Below is a small trained network, with its code and all its weights. Each question gives an input and a class and asks what happens when units are switched off, that is, made to give their printed mean instead of their output.

import numpy as np


def w(rows, s, z=0):
    codes = np.array(rows[::2]) - 128.0
    scale = np.full(codes.shape[1], s)
    scale[-1] = z or s
    return codes * scale


def f(y):
    return y / 2 * (1 + np.tanh(0.7978845608 * (y + 0.044715 * y**3)))


def log_softmax(a):
    a = a - a.max(-1, keepdims=True)
    return a - np.log(np.exp(a).sum(-1, keepdims=True))


def net(x, mask):
    res = np.array(x, float).reshape(1, 6) / 4 @ E
    y = f(res @ A[0][:, :-1].T + A[0][:, -1])
    res = res + np.where(mask, y, B[0][:, -1]) @ B[0][:, :-1]
    return log_softmax(res[-1] @ U[:, :-1].T + U[:, -1])


A, B = {}, {}
E = w([
[76,104,29,155,249],'x0',
[128,131,125,125,127],'x1',
[22,242,165,144,136],'x2',
[152,158,53,251,57],'x3',
[128,125,131,133,130],'x4',
[138,125,150,148,140],'x5',
],0.012)
A[0] = w([
[65,158,101,180,183,146],'neuron 1',
[173,89,99,89,198,169],'neuron 2',
[193,64,106,140,78,183],'neuron 3',
[141,144,210,20,85,193],'neuron 4',
[221,46,91,99,123,252],'neuron 5',
[41,168,181,144,104,200],'neuron 6',
[111,95,177,89,125,172],'neuron 7',
[90,97,145,64,255,155],'neuron 8',
[59,103,174,59,184,205],'neuron 9',
[98,104,7,159,228,163],'neuron 10',
[125,104,207,145,135,194],'neuron 11',
[210,88,42,169,182,136],'neuron 12',
[174,178,130,180,2,167],'neuron 13',
],0.014,0.011)
B[0] = w([
[37,192,54,150,151,190],'neuron 1',
[152,54,188,132,193,202],'neuron 2',
[106,82,199,108,43,208],'neuron 3',
[247,111,34,132,135,221],'neuron 4',
[159,17,207,131,81,251],'neuron 5',
[168,207,46,111,111,207],'neuron 6',
[202,86,42,114,158,175],'neuron 7',
[82,112,156,43,217,225],'neuron 8',
[133,131,74,52,171,217],'neuron 9',
[71,108,160,205,187,243],'neuron 10',
[164,126,90,81,124,170],'neuron 11',
[78,121,178,166,120,210],'neuron 12',
[97,196,185,134,20,228],'neuron 13',
],0.012,0.023)
U = w([
[212,16,86,98,97,174],'0',
[141,59,183,85,205,224],'1',
[195,190,63,69,134,216],'2',
[62,171,102,19,181,4],'3',
[139,120,189,84,45,166],'4',
[101,95,174,234,127,47],'5',
[133,254,136,103,77,54],'6',
[70,203,88,194,141,125],'7',
],0.012,0.0019)

Each question gives the input, the list of numbers given to net, and the class t.
The units are the neurons (one row each of A and B). Each row of codes is followed by its name. A weight is (code - 128) times the scale printed after its matrix; where a second scale follows, it is the last column's (A, B and U).
mask holds one flag per neuron, in row order. A switched-off neuron (its flag False) gives its mean, the last column of its row in B, instead of its output. The means were averaged over made-up inputs and are rounded, as every weight is.
A unit's drop is (log p(t) with every unit on - log p(t) with that unit switched off) / (log p(t) with every unit on - log p(t) with every unit switched off).
most important unit: the unit with the biggest drop
top k neurons: the k neurons with the biggest drops, biggest first
drop when u is switched off: that unit's drop, to one decimal
input [1,-6,4,7,5,8], class 7: most important unit => neuron 1
input [7,0,1,-1,8,0], class 3: top 3 neurons => [neuron 1; neuron 5; neuron 8]
input [-8,1,-8,1,-1,0], class 4: top 3 neurons => [neuron 13; neuron 3; neuron 9]
input [5,7,-5,0,6,-4], class 1: top 2 neurons => [neuron 13; neuron 2]
input [0,-7,7,-2,-2,8], class 2: top 2 neurons => [neuron 6; neuron 10]
input [8,7,1,8,1,-2], class 7: top 2 neurons => [neuron 1; neuron 5]
input [2,-8,1,5,-7,-5], class 7: top 2 neurons => [neuron 5; neuron 2]
input [0,-2,-5,3,4,5], class 4: top 2 neurons => [neuron 10; neuron 3]
input [-1,-2,-8,1,-5,8], class 4: top 3 neurons => [neuron 4; neuron 3; neuron 12]
input [-7,-7,0,-2,6,-1], class 0: top 2 neurons => [neuron 4; neuron 1]
input [1,-4,6,-3,-8,-7], class 3: top 3 neurons => [neuron 8; neuron 1; neuron 9]
input [-3,1,6,0,5,-4], class 2: drop when neuron 4 is switched off => 0.1
input [-1,8,5,-6,6,0], class 2: drop when neuron 4 is switched off => 0.2
input [1,-3,-5,1,8,-3], class 5: drop when neuron 9 is switched off => 0.2
input [-8,0,8,5,-2,7], class 6: most important unit => neuron 13
